Each row has a class, written after it.
[ 10 -40 -28 -12  14 -17  23  19 -84   6  -9 -22  12 -28   9 -18  59 -50
  36   9  53 -30  56 -70   3  21 -27  34 -21  31  30 -64  15 -12 -17 -23] -> <55>
[-21 -41  10 -11  31  -2   0 -16 -53  35 -31  -7  42  84  11 -26  19  -6
   6  30 -27 -52  72   6 -34  24  62   5 -44 -17  16 -15 -25 -14  20 -24] -> <40>
[ 15  24   4  -7  11   3  28  47 -23  39 -18 -15 -44   4 -29 -10   8   5
 -17 -25  66  -4  67  14  32   8 -56   0  14   7 -42 -16   5  26   1 -45] -> <64>
[  3  -8  11 -17  17   2  26   9 -15  69 -22  -8  -2  11  -5  -8 -18  50
 -37 -17  61  -5  62  28 -14  41  -8  34   1  44 -55 -18  27  28  -4 -60] -> <40>
[ -5 -18  10 -13  29  11   1  -9 -58  53   1 -15  17  42  -3   6 -29 -58
  30  -2 -64 -35  58   1 -28  78  29 -16 -32 -12  -8 -29 -20  -9  26 -22] -> <132>
[ -9 -31  -6   3   9 -14  28  -1 -64  -6 -10  -9  11 -27  14  -7  17 -46
  17 -42  63 -31  58 -29  31  24 -44  33 -28   5   5 -50  23   2  -9   0] -> <83>
[ -3   1   0 -16  20 -17   9  45 -91  10 -12   1  55 -23  23   1  61 -29
 -12 -24  69 -69  15 -63  66  12 -34  23 -35 -36  12 -16  24  -3 -63  12] -> <64>
[-21  -7 -21 -18  12  26  19   2 -37   6 -21 -21  27  67 -14 -21   1 -25
   1   2 -36 -38  73 -11  -7  51  15 -20   6 -27  13 -25 -14 -27  46 -35] -> <64>
[ 23  12   1 -34   4  -5  30  35 -19  18 -28 -26 -25  29 -34 -14  -1  26
  -6 -17  52  17  48   0  13  37 -47  23  17  20   1  -8 -12  47   2 -35] -> <178>
[ 12  14  27 -21   8  -7  13  28 -31  53 -27 -23 -12  -3 -21  -9  -6  26
 -21 -16  60  13  46  44   9  14 -28  22 -14   7 -43 -22   4  60 -21 -33] -> <40>
[-10 -26   3   1  17 -31  20  31 -86 -10  -1 -24  16  -3  -3   4  76 -58
  22 -18  26 -36  52 -57   7  39 -41  30 -25  25   9 -41  27   7 -21   2] -> <132>
[ 23  42  -3 -23  14   9  37  42 -18  35  -7  -8 -40   6 -17   2  32   3
 -31  -4  64  -9  69   6  29  27 -57  14   9  23 -51 -19  -2  14   5 -62] -> <64>
[ 17  15  28 -22 -12 -23  26  25 -17  39   4 -24 -25 -24 -38 -15 -22  14
   3  -1  42  11  55  26   9  24 -52  13  -8  -4 -34 -30  11  45 -25 -32] -> <83>
[  2  28  17  -5  36 -31  34  62 -22  34 -43 -48 -41   1 -34  11   2 -14
  24 -32  96  -4  72  -1   8  48 -57  22  -5  -3  18 -33  -8  70 -30 -26] -> <93>
[ -3 -67   8  -9  16 -19   6  22 -75  21 -23 -18  33 -19  15 -13  44 -20
  12   4  85 -34  42 -64  19 -12 -31  37 -48  46  34 -53  30 -24 -27 -16] -> <110>
[ 27  41   5 -19   9   0  54  49 -35  39  -8 -23 -25 -22 -26   1 -23  27
 -10   6  46  39  38  30  22  47 -41  31 -10   6 -42 -59 -28  78 -14 -61] -> <93>
[-13 -27  37 101  -5  14 -16   2 -40  -4  -1   2  29  77  -7 -23 -43  11
  41 -25 -37 -15 114 -17  10  42  75 -36  -2 -44 -12 -52  21 -25  -3 -50] -> <107>
[ 16 -33  -8   4  25 -34  32  18 -62   9  -1 -14  13 -36  17   0  71 -50
  45 -44  53 -13  25 -28   6  27 -32  30 -34  43 -15 -73  30  -9 -24 -18] -> <132>
[ -2 -24 -35 -15   9  24  -1 -20 -18 -21 -18 -25  26  74 -16   5 -16 -43
  11 -16 -42 -36  63 -17 -20  78  25  -6  -6 -19  30 -20 -34 -21  26 -42] -> <107>
[ 10 -54 -13   8  24 -47   2  11 -25 -24 -24   1  39   3  47 -41   8 -33
  72  -1 -11 -27  33 -88  19 -11 -19   9 -11  72  13 -32  48 -33  19 -49] -> <64>
[ -6   5 -10   3  26  27   1  13 -24  11 -45 -17  31  60  14  -6 -16 -24
   0  18 -47 -10  45  -9 -14  22  65 -16 -22 -64  10  11 -31 -45  29  -4] -> <64>
[ 20  19   2 -16   8   1  27  51 -30  42 -19 -23 -40   6 -34  10  10  20
 -17 -13  95   3  53   7  28  26 -57  24 -11  19   4 -38 -19  44  -6 -37] -> <110>
[ -5   1  11 -16   4  66 -12  -8 -36   4  -9   2  42  59  -5   2 -10 -23
 -14  34 -54 -30  53 -22  16  74  26   1  -8 -25  34 -10 -42 -20  41   1] -> <110>
[ -2 -16  -8 -26  16  28  -1 -10 -51  17 -19   4  48  54   5 -15  22 -22
   9  17 -43 -45  48  12 -21  52  35 -12 -28 -53  18 -20 -33  -3   8 -13] -> <40>
[-13   0  -8 -25  17  28  -1   1 -55   5  -3 -32  34  33 -13   5  -6 -48
   8  -7 -58 -36  63   7  -5  71  29  -5 -32 -59  20 -35 -34  -5  19 -30] -> <107>
[ 24  30   1 -24  -9   7  28  28 -14  28 -18 -16 -26  -7 -38   3  11  17
  -3 -19  88   3  40  33  25  25 -45   7   2   7  -9 -25   9  46 -19 -34] -> <178>
[ -5  -7 -34 -14  30 -34  29  28 -82  -8 -10 -25  29  -4  18  -8  23 -39
  42   3   5 -44  14 -62   4  15 -28  15 -28  11  52 -13   2  36 -25   4] -> <178>
[  1 -34  -3  -9  24  -4  13  12 -68 -16 -14 -37  23 -23  10 -13  51 -60
  29 -28  34 -31  71 -53  -9  36 -34  16 -37 -37  25 -51   6 -41 -35   3] -> <83>
[  6 -26  36 -51  18 -15  56  43 -13 100 -11   7  -6 -33 -24 -23  17  41
  -6  -9 102  -4  30  83  11  10 -52  14  11  66 -40 -41  27  73 -17 -32] -> <40>
[ 17  39  20 -44  -3  16  17  39 -26  36  -5 -14 -22 -12 -16   8  22  24
 -35  -4  97  -8  46   1  31  25 -63  34  -7  31  -6 -34 -18  30 -14 -35] -> <110>
[ -6 -24   3 -13  -3  33  10 -34 -16  -7  16  -3  35  41  -4  -5 -37 -17
 -12   9 -27 -16  40   7   8  61  16  -7 -28 -32  -7 -45 -40 -25  15 -22] -> <83>
[  1  22  14 -13   4 -20  17  34 -36  35  -2 -32 -32  11 -30  16  -1   8
 -18 -22  47  -7  45  20   4  28 -34  17 -24  20 -35 -26  -9  50 -11 -34] -> <132>
[ -2 -86  -1 -17  26 -28  38  22 -64  23 -31 -20  41  -7 -18 -35  68 -34
  44   5  63 -53  55 -51 -17  29 -28  22 -14  34  37 -51  20   3 -60 -11] -> <93>
[ -4 -36   8  -1  11 -27  23  37 -77  11  -6 -12  24 -21  13   4  60 -32
  18 -17  59 -17  47 -44  -4  28 -17  29 -35  13  -5 -55  35 -11 -32  -9] -> <132>
[ 27   3  -3 -15   4   4  31  47 -32  40  -7 -20 -31  -8 -38  15  26  32
 -32 -28  54  -3  28  29   2  25 -54  16  -7  24 -54 -13   3  38 -31 -32] -> <132>
[ 42 -13 -16  10   7 -40  17  33 -76  -2 -27 -24  21 -14  -6  -7  67 -44
  46   9  60  -5  31 -67   7  20 -17  24 -36 -13  27 -30  30   1 -74  -9] -> <178>
[  4  -7   9 -14   9 -36  10   6 -57   3 -32 -15  26 -26  17  -9  34 -57
  48  -3  63 -37  59 -59   6  32 -24  45 -32  21  19 -50  31  12 -38 -24] -> <93>
[-22   8 -14 -33  11  -2   9 -13 -23  -9 -18 -26  58  55 -17  -6 -20 -38
  25 -39 -85 -29  28   1  -1  92  31  13   9 -55  41 -12 -12  18  36   1] -> <107>
[ -3 -25  -5 -11   6 -15  19  22 -72 -21   7 -12  19 -29  13 -12  36 -39
   7   9  43 -18  44 -59  16  26 -36  32 -25  -4  21 -32  11 -13 -22   4] -> <83>
[ 26   2  22  -7   3  -9  19  16  -2  39 -13 -34 -23 -13 -40 -14 -22  29
   2 -14  13  15  40  25  29   6 -49  22 -10  24 -51 -52  -5  64  -8 -47] -> <55>
[ -3 -22 -20 -16  14 -34   0  42 -66 -16 -19 -19  29 -27  22   2  17 -39
  22 -29  38 -21  35 -73  15  36 -18  46 -16   6  39 -13  37   1 -16 -16] -> <107>
[ -4 -26 -20  -8  31 -17  14  38 -27 -41 -28 -19  36 -11  33  13  46 -41
  26 -17  48 -37  35 -56  16  29 -11  36 -22  44  47 -15  22 -10 -13 -14] -> <107>
[  2  21  42 -18  15 -46  50   0  22  59  28   1 -40  35 -11  17   8  13
 -19 -26  47   2  66  28  10  62 -50  49  -9  73 -91 -63   4  50  16 -77] -> <132>
[  8 -30   5 -28  23  79 -16  -3 -10 -21   4  32  66  46  29  -5  30 -34
  -2  58 -57 -39  -9  10 -16  32  40 -51 -15 -36  32  12 -85 -32 -15  33] -> <40>
[-23 -52  53  37  29 -22   0  30 -72  70 -25 -11   7 -30  16 -36 -10   3
  39   8  -7 -42  99 -25   1 -40  18  16 -44 -11 -19 -32  34  28 -15   0] -> <55>
[  8  18   4 -15   3   7  17  44 -28  13 -25 -33 -30   0 -32   7  -7  11
 -31 -51  75   6  73  14  26  37 -33  34  -2  -2 -22 -20 -17  52 -12 -37] -> <107>
[  4 -10  -8 -30   2  29  -4 -13 -48  10 -25 -13  33  44  -6   4 -25 -50
  22  25 -25 -17  43  -3   6  58  24 -10 -26 -25  39 -19  -6 -17  36 -21] -> <178>
[ 19  41 -10 -25  10 -16  34  38 -16  30 -20 -33 -29 -27 -22 -10  19  -6
   0 -30  64   4  54   8  21  15 -51  19  -5  12 -40 -41   6  34  -7 -52] -> <64>
[  4 -21 -11 -26  -2  30 -11 -18 -63  25 -12  -8  33  54 -21  -7 -16 -29
  -1  12 -47 -37  39 -22   7  53   7   4 -25 -39  32 -20 -34  -7  25 -10] -> <110>
[-25  -1   4 -19  14  21  24 -18 -34  30 -11  -3  35  38  -9  -1 -16 -23
  -3  18 -47 -48  34  15 -12  51  16   5 -13 -38   1 -10 -27  28   4   0] -> <93>
[ -1 -46  19 -14  27 -21 -18  12 -50  11 -21  -9  26   8  22  -5  38 -42
  26 -12  54 -52  67 -90  21  26 -38  40 -37  29  43 -37  18 -25 -10 -18] -> <110>
[  2 -18 -22   8  19 -24  27  24 -83   7 -19  -6  11 -34  23 -15  22 -25
  41 -22  67 -31  55 -65  11  34 -28  41 -11  34  17 -51  36  11 -19 -36] -> <93>
[  2 -49  22   2  32 -10 -10 -26 -36  66 -30  -7  24  59 -27 -20 -33 -50
  40  34 -84 -25  60  -1 -26  59  71   7 -48 -77   8 -11 -44  11  10  -8] -> <93>
[  5  15  14 -37  -2   0  30  42 -26  48 -37 -26 -26   9 -32  13 -31  43
 -51   6  95   4  57  17  10  33 -46  41  -6  18 -27 -13   3  52 -16 -59] -> <93>
[ -2 -31 -30 -21  31 -25  12  35 -59   5 -15 -27  25 -46  20 -14  54 -48
  39   0  58 -46  26 -54  15  -5 -36   4 -27  49  30 -39  55 -42  -8 -40] -> <64>
[-11 -31  -1 -11  18 -19  16  19 -71   7 -22 -11  49   1  14 -20  80   1
  -2   8  69 -59  48 -36  -5  14  -5  33 -28  36  15 -23  34   6 -49 -10] -> <40>
[  3 -40  -8 -11  31 -24   3  44 -73  49 -17  -3  12 -15  13   3  38 -31
  42  -1  59 -51  50 -70   4  36 -36  19 -16  16  64 -23  57 -34  -5 -21] -> <110>
[-24   3  -9   9   5  15  14  18  -7  31 -18 -11  21  33  -6  20 -16   6
 -12  17 -20 -23  80  16 -44  58  74   3 -21 -62   0  -5  13 -12   9 -36] -> <107>
[ -6 -27 -11 -11  -3  42   5 -11 -71   9 -12 -14  31  58 -21   2  -8 -33
 -16  20 -29 -18  58 -12   1  55  17  -8 -25 -60  16 -21 -17 -17  16 -17] -> <178>
[  6  48   1   3  21 -18  47  69 -52  40  -7 -33 -45  -7 -25 -11  19   9
 -18 -13  58  31  54  13  29   8 -42  15   8  -7 -36 -28   7  31   9 -41] -> <64>
[ 11 -32  -7  -5  22 -19  26   9 -56   3   0 -24  16 -25   0  -7  41 -46
  13 -10  38 -21  64 -54   4  53 -33  38 -37 -11  -2 -45   8 -12 -39 -12] -> <83>
[ -3 -29  -6 -26  21 -14  21  18 -73   9  -5 -12  32 -30  31 -15  44 -38
  25  -1  30 -38  41 -67  11  19 -35  39 -17  26  21 -53  19  -7 -13  -9] -> <55>
[  8 -76 -23 -30  32 -11  31  38 -69  11 -36  -9  22   4  46 -12  45 -16
  19  19  29 -33  62 -76 -19  -4 -37  35 -29  29  25 -42  15 -39   1 -39] -> <55>
[ -2 -13  -9 -41   2  40  -1 -13 -41  32 -15 -11  44  41 -17   3  -5  -5
  -9   5 -33 -44  17  14   6  43   7  -6 -33 -44  33 -29 -30 -15  20 -12] -> <110>
[ 37  26  21   2   5   2  16  27 -36  36  -9  -8 -58 -24 -12 -17 -32   3
   6 -22  52  22  65  21  23  14 -40  18   4  13 -42  -7 -11  29   1 -26] -> <83>
[ 27   7 -27 -20 -10   8  15  23 -19  14 -10 -15 -34 -16 -33   7  15  -5
  -8   4  73 -19  35 -12  18  20 -61  17   8  32  -3 -21  -4  38 -21 -31] -> <55>
[  0  60  25 -25  16 -28  16  65 -33  53   2 -29 -32 -21 -16  -4 -31   5
  -2  -7  72   9  51   9  46  23 -38   5 -14   0 -21 -37  -3  53   3 -53] -> <64>
